What each symbol does to the objects:
from | § * @ ~ $ +
lari | muka vugo koso kebe rade zigi
toba | vovo fodi mamo vivu mozi sivi
fodi | vulo mopu vovo tifu toma geki
pono | nara leba popi kemu kata lanu
kuzo | lisu zuge sega voko repe gutu
geki | doki keta dezu bine fodi rabu
rame | popi pono zigi gofi muka bezu
movo | zene bosi rade giko rabu muka
zema | mafe sizi vefo geki bine giko
seli | toma momo mozi gutu liva vovo
nara | leba tevo pono zigi kazo vize
rilo | koso lari pafa zene zame redi
tiri | voko keti luzi zomu vize mera
kebe | pafa rilo bosi rade zire kazo
pafa | rilo koso kebe movo giko gofi
fopo | tifu mamo vivu seli gutu nibi
koto | ledu bezu tevo pono kemu fave
kata | kazo gofi vugo koso bosi pono
vugo | kata kazo muka rilo zene popi
tifu | mamo toba fopo toma kare bine
mera | liva nepi zuge sega tiri mozi
luzi | tiri voko venu fave lanu zuge
kupu | roze gutu nepi zuge bemu momo
vize | tuve veko lanu ledu nara tiri
tuve | veko fave vize bezu leba voko
mamo | toba vovo tifu momo bubu guvu
dufu | rabu sede sizi vefo dezu rade
redi | kemu zigi gofi vugo rilo tevo
momo | vivu fopo toma bubu kupu vulo
vulo | mopu nibi fodi mamo momo doki
sizi | dufu rabu mafe keta sivi savi
dezu | geki doki sivi nibi vovo dufu
muka | vugo kata lari pafa movo rame
koso | lari muka rilo bosi savi kemu
tevo | koto ledu leba popi redi veko
zire | giko zame sema dufu vefo kebe
vefo | zema mafe keta dezu nibi zire
bezu | guso lanu ledu leba rame repe
veko | fave zomu tuve guso tevo keti
kazo | gofi redi kata lari kebe nara
keta | vefo zema doki sivi mopu sema
lisu | zuge mera kuzo keti venu kare
giko | zame savi zire rabu zema pafa
gofi | redi kemu kazo muka pafa leba
liva | nepi kupu mera kuzo voko seli
sema | zire giko sede sizi keta bosi
vovo | fodi vulo toba fopo seli dezu
zene | bosi kebe movo zame sede vugo
zomu | repe venu fave vize ledu sega
guso | lanu vize bezu tevo popi venu
sega | kuzo lisu bemu tiri zomu roze
fave | zomu repe veko lanu koto bemu
zuge | mera liva lisu bemu luzi bubu
rabu | sede sema dufu zema geki movo
roze | gutu kare kupu mera sega vivu
mozi | seli toma bubu roze mera toba
voko | keti bemu tiri repe tuve liva
sede | sema zire rabu mafe doki zene
bubu | mozi seli kare kupu zuge mamo
zigi | rame popi kemu kazo lari ledu
popi | pono nara rame redi vugo guso
rade | movo zene savi zire dufu lari
mopu | nibi bine vulo toba vivu keta
leba | tevo koto nara rame gofi tuve
nepi | kupu roze liva lisu keti toma
guvu | sivi dezu bine vulo mamo mafe
mafe | sizi dufu zema doki guvu zame
sivi | dezu geki guvu mopu toba sizi
gutu | kare bubu roze liva kuzo fopo
kare | bubu mozi gutu nepi lisu tifu
bosi | kebe pafa zene savi sema kata
zame | savi rade giko sede mafe rilo
kemu | zigi rame redi kata koso koto
keti | bemu sega voko venu veko nepi
repe | venu luzi zomu tuve bezu kuzo
vivu | fopo tifu momo mozi roze mopu
lanu | vize tuve guso koto pono luzi
doki | keta vefo geki guvu vulo sede
bine | guvu sivi nibi fodi tifu zema
toma | momo vivu seli kare nepi fodi
nibi | bine guvu mopu vovo fopo vefo
bemu | sega kuzo keti luzi fave kupu
savi | rade movo zame sema sizi koso
ledu | bezu guso koto nara zigi zomu
venu | luzi tiri repe veko guso lisu

In the rows, zero is written as 149.

The rows follow the links: the fewer symbols apart two objects are, the more alike their rows tend to be.

Each row is also shifted at random along 6 hidden directions that mean nothing.

Rows with their objects:
[208, 147, 162, 129, 145, 170, 180, 188, 138, 147, 155, 130, 133, 155, 138, 145, 120, 161, 167, 143, 162, 176, 157, 128, 120, 132, 126, 148, 138, 174, 163, 142, 132, 155, 154, 127, 147, 133, 147, 144, 127, 175, 151, 136, 148, 172, 186, 192, 149, 130, 128, 140, 110, 150, 130, 146, 127, 190, 132, 161, 145, 127, 166, 113, 133, 140, 169, 142]: mopu
[91, 147, 152, 160, 153, 141, 127, 145, 102, 116, 175, 201, 148, 162, 140, 128, 167, 153, 120, 165, 115, 174, 133, 136, 197, 134, 140, 166, 158, 142, 180, 119, 166, 138, 144, 172, 116, 168, 113, 169, 169, 174, 112, 142, 165, 161, 157, 153, 190, 131, 181, 166, 169, 138, 143, 160, 141, 155, 156, 138, 196, 152, 194, 129, 162, 147, 164, 143]: venu
[155, 151, 157, 170, 143, 169, 101, 147, 128, 146, 188, 150, 136, 163, 105, 117, 198, 152, 142, 168, 142, 192, 100, 133, 172, 112, 138, 167, 183, 129, 152, 108, 124, 127, 177, 179, 97, 200, 96, 151, 158, 183, 119, 125, 165, 176, 161, 156, 158, 145, 176, 131, 162, 110, 148, 159, 149, 162, 131, 137, 186, 104, 163, 122, 147, 151, 157, 139]: bezu
[97, 150, 172, 129, 155, 168, 172, 159, 126, 116, 164, 185, 135, 132, 156, 146, 123, 167, 145, 142, 119, 150, 152, 140, 153, 149, 123, 164, 138, 159, 174, 138, 156, 177, 119, 138, 136, 134, 175, 159, 137, 142, 124, 149, 153, 186, 162, 180, 148, 138, 159, 175, 136, 159, 130, 149, 136, 169, 152, 148, 161, 153, 174, 133, 157, 157, 168, 145]: kare
[196, 146, 137, 139, 143, 131, 180, 172, 166, 161, 108, 132, 176, 153, 160, 176, 123, 134, 167, 156, 178, 135, 194, 149, 130, 172, 168, 127, 123, 165, 118, 198, 157, 146, 174, 139, 192, 120, 148, 141, 153, 156, 179, 162, 150, 103, 146, 126, 141, 139, 106, 123, 131, 175, 157, 134, 126, 141, 142, 160, 128, 157, 115, 164, 123, 123, 134, 163]: doki
[170, 146, 114, 152, 150, 96, 186, 137, 170, 175, 114, 123, 180, 153, 141, 174, 135, 143, 129, 134, 185, 116, 158, 141, 132, 202, 146, 126, 135, 160, 158, 182, 169, 145, 161, 123, 198, 107, 181, 148, 137, 154, 197, 143, 141, 92, 141, 126, 159, 139, 131, 156, 153, 166, 180, 171, 171, 123, 170, 154, 102, 227, 137, 171, 178, 126, 125, 148]: sema
[146, 150, 153, 155, 147, 179, 114, 148, 143, 119, 172, 180, 123, 137, 109, 125, 178, 141, 123, 179, 126, 166, 114, 128, 171, 158, 154, 181, 168, 125, 145, 134, 136, 142, 169, 171, 112, 178, 142, 160, 161, 144, 112, 121, 170, 153, 151, 135, 139, 138, 173, 125, 168, 112, 152, 150, 149, 136, 150, 119, 175, 108, 157, 145, 155, 143, 167, 136]: zomu
[158, 159, 149, 134, 145, 166, 135, 147, 131, 113, 140, 200, 161, 132, 151, 153, 153, 137, 152, 179, 102, 138, 168, 161, 181, 149, 162, 155, 137, 138, 119, 168, 147, 154, 148, 174, 125, 157, 127, 156, 174, 128, 108, 162, 168, 159, 141, 133, 147, 138, 151, 136, 165, 150, 147, 146, 125, 139, 167, 143, 183, 116, 127, 161, 140, 145, 147, 161]: bemu
[133, 136, 133, 151, 148, 122, 189, 167, 161, 156, 115, 151, 153, 163, 208, 173, 110, 157, 186, 142, 189, 142, 200, 155, 119, 164, 164, 123, 127, 179, 161, 148, 164, 144, 124, 131, 215, 111, 158, 136, 171, 153, 188, 158, 135, 105, 124, 129, 122, 149, 118, 154, 137, 168, 172, 118, 148, 137, 146, 166, 132, 181, 129, 130, 135, 150, 171, 169]: keta
[176, 162, 158, 158, 138, 124, 134, 135, 143, 135, 144, 175, 192, 149, 142, 158, 183, 150, 143, 172, 128, 146, 155, 148, 175, 175, 157, 166, 157, 128, 136, 183, 183, 144, 157, 161, 175, 157, 141, 162, 169, 150, 114, 165, 166, 111, 114, 112, 142, 140, 151, 149, 196, 161, 165, 151, 135, 110, 168, 140, 171, 191, 132, 176, 175, 157, 124, 175]: veko
[195, 159, 156, 163, 140, 162, 129, 151, 146, 133, 169, 164, 159, 130, 63, 134, 192, 172, 167, 181, 144, 166, 89, 121, 148, 166, 109, 180, 185, 124, 145, 130, 112, 140, 193, 161, 139, 165, 139, 148, 147, 179, 118, 105, 174, 144, 148, 135, 88, 130, 167, 124, 179, 98, 193, 186, 164, 130, 156, 127, 167, 138, 109, 116, 184, 154, 156, 145]: tuve
[69, 135, 175, 139, 155, 145, 171, 187, 129, 138, 151, 152, 169, 158, 151, 155, 114, 139, 158, 148, 160, 163, 179, 139, 161, 134, 152, 138, 125, 165, 133, 176, 159, 154, 176, 153, 148, 145, 122, 152, 145, 179, 148, 163, 153, 146, 171, 162, 181, 140, 127, 132, 119, 182, 121, 131, 108, 174, 116, 152, 151, 132, 159, 148, 111, 125, 136, 155]: fodi
[148, 156, 155, 166, 142, 131, 118, 147, 133, 146, 151, 165, 200, 157, 138, 155, 190, 149, 189, 181, 136, 159, 155, 164, 184, 125, 155, 151, 160, 133, 110, 163, 147, 124, 174, 187, 151, 176, 79, 148, 183, 176, 120, 170, 166, 129, 123, 112, 131, 151, 150, 133, 181, 150, 175, 153, 132, 130, 148, 152, 192, 136, 102, 145, 141, 155, 121, 182]: lanu
[141, 150, 158, 174, 145, 137, 107, 136, 138, 162, 167, 142, 166, 176, 164, 139, 191, 153, 158, 154, 142, 172, 144, 162, 174, 111, 165, 158, 170, 136, 145, 138, 160, 126, 150, 175, 138, 189, 100, 153, 169, 166, 128, 169, 153, 150, 133, 138, 164, 164, 163, 157, 173, 148, 144, 138, 144, 146, 142, 151, 184, 146, 154, 150, 144, 168, 134, 166]: tevo
[86, 144, 164, 181, 146, 136, 117, 134, 144, 152, 172, 161, 161, 162, 150, 137, 189, 161, 161, 155, 153, 169, 127, 148, 169, 132, 155, 162, 174, 134, 157, 125, 160, 135, 153, 170, 161, 182, 125, 155, 167, 165, 132, 147, 153, 128, 117, 126, 138, 164, 171, 157, 181, 140, 165, 141, 158, 127, 142, 138, 171, 165, 143, 141, 160, 169, 145, 164]: koto
[109, 134, 119, 156, 158, 113, 173, 161, 131, 161, 143, 135, 134, 182, 172, 144, 122, 147, 123, 128, 186, 161, 158, 139, 140, 146, 149, 125, 137, 178, 198, 115, 161, 137, 138, 134, 161, 124, 141, 146, 151, 179, 191, 139, 137, 138, 169, 163, 195, 135, 145, 170, 128, 150, 150, 151, 163, 170, 145, 160, 140, 180, 196, 116, 149, 131, 176, 133]: sizi
[127, 133, 131, 152, 155, 124, 170, 168, 128, 156, 142, 139, 135, 185, 190, 146, 115, 141, 131, 131, 180, 164, 178, 143, 146, 136, 163, 124, 127, 181, 187, 130, 169, 137, 133, 138, 162, 132, 128, 149, 158, 172, 179, 157, 139, 142, 173, 166, 206, 136, 139, 164, 121, 164, 132, 134, 142, 175, 137, 166, 152, 163, 195, 126, 132, 128, 170, 141]: vefo
[179, 140, 152, 137, 146, 155, 183, 184, 154, 151, 148, 128, 132, 150, 119, 147, 121, 153, 145, 147, 184, 166, 139, 117, 117, 168, 129, 150, 140, 166, 165, 145, 141, 153, 172, 125, 162, 126, 169, 149, 127, 170, 169, 119, 151, 141, 175, 169, 141, 130, 129, 128, 120, 141, 148, 150, 142, 167, 134, 145, 121, 147, 158, 128, 144, 127, 166, 133]: sivi
[189, 148, 110, 150, 150, 136, 153, 137, 183, 181, 113, 113, 158, 139, 137, 166, 145, 122, 146, 147, 174, 110, 152, 164, 131, 174, 167, 126, 144, 147, 113, 176, 131, 140, 173, 147, 153, 135, 159, 132, 147, 131, 197, 143, 140, 125, 143, 121, 140, 159, 133, 122, 145, 140, 174, 165, 175, 131, 158, 155, 113, 143, 107, 176, 142, 129, 128, 136]: savi
[190, 157, 147, 137, 146, 196, 127, 150, 134, 109, 169, 186, 102, 128, 128, 124, 161, 144, 127, 179, 105, 160, 124, 135, 160, 148, 144, 176, 160, 135, 152, 121, 122, 154, 141, 163, 96, 165, 159, 156, 155, 126, 112, 119, 166, 192, 168, 159, 137, 131, 174, 136, 153, 108, 139, 156, 146, 159, 162, 131, 175, 89, 167, 134, 154, 149, 186, 128]: keti
[42, 138, 165, 187, 152, 130, 119, 136, 144, 155, 179, 157, 163, 165, 129, 133, 190, 167, 146, 145, 165, 175, 104, 139, 167, 141, 139, 166, 181, 130, 173, 119, 163, 136, 160, 166, 161, 180, 137, 157, 157, 178, 140, 139, 151, 126, 124, 132, 143, 164, 178, 162, 180, 137, 168, 156, 169, 131, 139, 133, 160, 184, 159, 138, 172, 165, 145, 155]: leba
[160, 152, 130, 162, 152, 107, 137, 115, 160, 196, 125, 120, 183, 167, 198, 169, 161, 154, 178, 123, 161, 122, 172, 196, 146, 125, 161, 123, 152, 155, 145, 150, 159, 136, 121, 150, 176, 145, 131, 131, 162, 143, 182, 191, 123, 139, 121, 137, 152, 182, 143, 181, 164, 169, 167, 150, 174, 138, 163, 179, 146, 187, 126, 159, 156, 172, 119, 173]: koso
[158, 149, 177, 119, 147, 201, 160, 184, 156, 130, 160, 144, 137, 126, 105, 147, 130, 126, 130, 161, 137, 153, 146, 125, 149, 156, 150, 160, 132, 149, 106, 195, 134, 171, 194, 149, 108, 158, 162, 159, 118, 138, 132, 139, 165, 178, 187, 175, 160, 139, 132, 107, 115, 157, 106, 143, 113, 172, 124, 135, 132, 86, 152, 176, 113, 122, 142, 131]: fopo
[92, 152, 162, 130, 152, 167, 150, 152, 144, 106, 135, 204, 155, 119, 179, 161, 125, 137, 172, 169, 107, 124, 191, 171, 169, 153, 169, 149, 126, 147, 114, 175, 154, 170, 127, 169, 145, 144, 154, 151, 173, 110, 121, 173, 160, 156, 128, 134, 128, 155, 145, 144, 152, 168, 141, 125, 129, 136, 156, 144, 170, 114, 121, 169, 124, 153, 150, 167]: nepi
[165, 143, 109, 156, 153, 131, 154, 136, 171, 177, 127, 119, 131, 157, 167, 153, 137, 128, 125, 133, 176, 127, 154, 159, 138, 163, 169, 124, 140, 159, 152, 148, 147, 141, 142, 136, 153, 135, 162, 140, 148, 133, 194, 145, 131, 136, 153, 139, 172, 156, 145, 150, 138, 143, 155, 152, 177, 148, 157, 157, 122, 158, 154, 161, 148, 134, 151, 134]: zame

Where do the symbols, taken in turn from left to right, take each start?
Answers are names.
[164, 154, 160, 170, 139, 136, 123, 131, 146, 156, 169, 150, 165, 165, 144, 141, 193, 158, 140, 156, 142, 169, 131, 145, 168, 145, 149, 168, 173, 132, 163, 145, 176, 136, 148, 159, 159, 175, 137, 161, 158, 161, 124, 155, 156, 133, 126, 138, 155, 153, 164, 161, 181, 147, 152, 148, 147, 130, 152, 140, 167, 184, 161, 158, 173, 166, 135, 162]
§ $ @ ~ => kazo
[123, 132, 143, 150, 154, 145, 174, 176, 140, 149, 152, 134, 124, 171, 155, 140, 117, 138, 121, 139, 183, 174, 156, 123, 140, 151, 154, 140, 131, 168, 174, 139, 161, 147, 157, 137, 147, 139, 151, 156, 140, 166, 174, 133, 146, 144, 180, 167, 192, 132, 137, 142, 115, 151, 126, 136, 138, 177, 131, 147, 135, 148, 196, 135, 129, 120, 170, 129]
$ ~ * @ => mamo
[149, 138, 116, 154, 152, 119, 172, 153, 155, 167, 129, 129, 139, 162, 158, 157, 126, 142, 131, 134, 185, 140, 158, 143, 133, 169, 150, 125, 137, 166, 174, 136, 155, 139, 148, 131, 171, 120, 162, 142, 147, 160, 195, 136, 135, 124, 159, 148, 166, 141, 141, 155, 136, 146, 163, 155, 170, 148, 154, 158, 124, 176, 162, 137, 154, 132, 159, 137]
$ § @ @ => dezu
[192, 148, 168, 126, 142, 157, 177, 195, 155, 147, 126, 132, 185, 137, 115, 173, 125, 138, 184, 165, 159, 146, 179, 142, 139, 156, 148, 138, 124, 158, 89, 213, 136, 158, 207, 145, 159, 136, 130, 140, 134, 164, 151, 161, 161, 135, 166, 148, 132, 136, 107, 103, 123, 172, 146, 146, 107, 157, 126, 154, 135, 116, 99, 161, 112, 122, 117, 162]
~ $ + $ + $ => bubu
[210, 146, 117, 144, 148, 121, 171, 160, 140, 169, 118, 128, 150, 184, 216, 163, 118, 135, 149, 134, 167, 149, 208, 167, 138, 131, 176, 115, 119, 182, 164, 147, 172, 134, 121, 136, 174, 124, 124, 141, 167, 154, 182, 177, 129, 141, 160, 151, 194, 144, 122, 163, 127, 175, 137, 125, 138, 170, 151, 183, 154, 162, 173, 143, 126, 140, 157, 159]
@ + ~ § + $ => sede
[89, 153, 159, 134, 154, 148, 147, 146, 119, 108, 154, 206, 159, 133, 149, 150, 139, 148, 133, 162, 106, 136, 159, 148, 181, 162, 145, 162, 138, 144, 154, 156, 167, 164, 137, 161, 135, 144, 149, 165, 159, 136, 115, 157, 162, 156, 146, 145, 161, 135, 166, 163, 162, 160, 144, 154, 135, 144, 166, 141, 174, 155, 162, 157, 162, 145, 153, 153]
§ @ § => zuge
[178, 157, 155, 168, 143, 142, 129, 120, 183, 186, 156, 117, 161, 151, 148, 151, 189, 161, 160, 138, 163, 145, 123, 159, 135, 149, 145, 158, 176, 130, 147, 150, 154, 144, 145, 142, 174, 166, 168, 145, 140, 141, 155, 154, 137, 133, 118, 136, 121, 175, 160, 161, 175, 144, 166, 151, 175, 121, 153, 147, 133, 183, 131, 168, 174, 177, 128, 159]
§ ~ ~ ~ * => rilo
[100, 140, 123, 170, 159, 137, 135, 122, 177, 182, 140, 128, 131, 152, 185, 150, 150, 150, 166, 125, 176, 131, 142, 176, 132, 140, 160, 127, 162, 152, 156, 111, 131, 139, 122, 153, 158, 150, 158, 131, 156, 133, 193, 148, 123, 142, 129, 133, 123, 184, 157, 167, 151, 132, 174, 145, 196, 139, 150, 159, 132, 147, 131, 141, 149, 167, 159, 143]
$ ~ ~ * + => savi
[133, 153, 150, 170, 149, 126, 122, 116, 170, 188, 150, 115, 177, 161, 149, 154, 185, 146, 148, 134, 159, 137, 138, 167, 158, 141, 160, 147, 166, 132, 132, 162, 162, 139, 156, 158, 161, 171, 144, 147, 147, 146, 159, 170, 139, 132, 124, 134, 158, 177, 156, 157, 170, 160, 158, 155, 166, 130, 148, 152, 138, 182, 137, 183, 161, 161, 108, 160]
* ~ ~ ~ @ => zene
[194, 153, 124, 158, 154, 152, 129, 123, 177, 187, 140, 102, 134, 150, 140, 150, 167, 141, 152, 133, 164, 133, 123, 168, 130, 135, 151, 133, 165, 142, 132, 134, 114, 137, 153, 147, 131, 160, 145, 131, 139, 137, 182, 142, 132, 166, 154, 148, 137, 173, 151, 147, 145, 126, 163, 166, 187, 149, 151, 159, 127, 127, 126, 152, 151, 157, 139, 136]
§ * $ => movo
[97, 128, 114, 161, 160, 146, 156, 155, 159, 158, 143, 134, 105, 159, 149, 135, 126, 132, 119, 135, 189, 151, 134, 137, 134, 157, 161, 128, 149, 161, 173, 109, 134, 140, 153, 141, 136, 141, 160, 144, 150, 154, 198, 114, 139, 140, 170, 146, 167, 149, 153, 144, 127, 121, 154, 149, 180, 160, 141, 143, 125, 134, 174, 127, 138, 124, 184, 113]
+ ~ * @ => savi
[166, 151, 177, 124, 145, 153, 181, 174, 146, 143, 134, 149, 174, 146, 175, 170, 116, 150, 172, 150, 141, 144, 197, 155, 142, 151, 153, 144, 121, 166, 126, 198, 170, 171, 146, 137, 174, 130, 157, 149, 142, 144, 141, 182, 151, 147, 153, 163, 152, 147, 118, 145, 131, 195, 124, 126, 107, 159, 138, 160, 144, 153, 139, 171, 125, 145, 130, 174]
* @ + @ => guvu
[140, 155, 171, 119, 154, 168, 162, 165, 123, 124, 154, 173, 158, 135, 154, 156, 125, 149, 163, 152, 110, 145, 174, 155, 162, 132, 138, 151, 133, 159, 135, 168, 148, 170, 140, 149, 126, 141, 143, 152, 143, 142, 120, 169, 157, 190, 166, 179, 164, 139, 144, 154, 135, 174, 119, 147, 117, 177, 148, 158, 169, 123, 156, 150, 133, 150, 145, 156]
~ § * + => tifu
[167, 152, 159, 170, 137, 156, 118, 135, 155, 143, 164, 161, 142, 156, 165, 137, 187, 156, 149, 165, 138, 169, 141, 151, 159, 140, 162, 172, 168, 131, 155, 137, 162, 138, 134, 164, 157, 179, 136, 156, 168, 142, 123, 149, 158, 138, 118, 129, 133, 157, 162, 150, 180, 138, 153, 128, 145, 126, 152, 138, 175, 150, 149, 153, 154, 171, 156, 163]
~ ~ @ + => bezu
[125, 151, 156, 133, 151, 197, 138, 150, 138, 104, 166, 199, 107, 126, 160, 131, 137, 141, 128, 168, 103, 149, 147, 145, 167, 151, 156, 168, 144, 141, 147, 136, 137, 166, 127, 164, 102, 159, 166, 159, 156, 114, 116, 138, 162, 188, 161, 158, 150, 141, 167, 144, 145, 134, 124, 136, 141, 154, 156, 131, 168, 93, 168, 152, 139, 149, 180, 135]
~ @ $ ~ => guso
[122, 147, 162, 174, 145, 155, 102, 130, 160, 164, 174, 133, 146, 167, 145, 133, 197, 138, 130, 153, 149, 169, 125, 154, 175, 129, 174, 160, 172, 126, 136, 149, 159, 135, 165, 173, 128, 197, 124, 159, 158, 150, 135, 156, 153, 146, 133, 136, 172, 172, 164, 141, 171, 143, 132, 135, 151, 138, 135, 133, 162, 136, 163, 177, 139, 154, 131, 152]
§ * @ $ ~ => vugo
[152, 146, 110, 159, 157, 128, 139, 133, 161, 184, 130, 115, 152, 160, 161, 157, 147, 131, 143, 134, 168, 125, 153, 173, 152, 136, 164, 118, 143, 156, 137, 146, 135, 136, 152, 152, 137, 147, 127, 135, 152, 145, 191, 158, 132, 147, 153, 141, 174, 162, 142, 151, 142, 146, 158, 160, 176, 153, 155, 168, 133, 144, 141, 158, 140, 138, 135, 137]
* § $ ~ => dufu
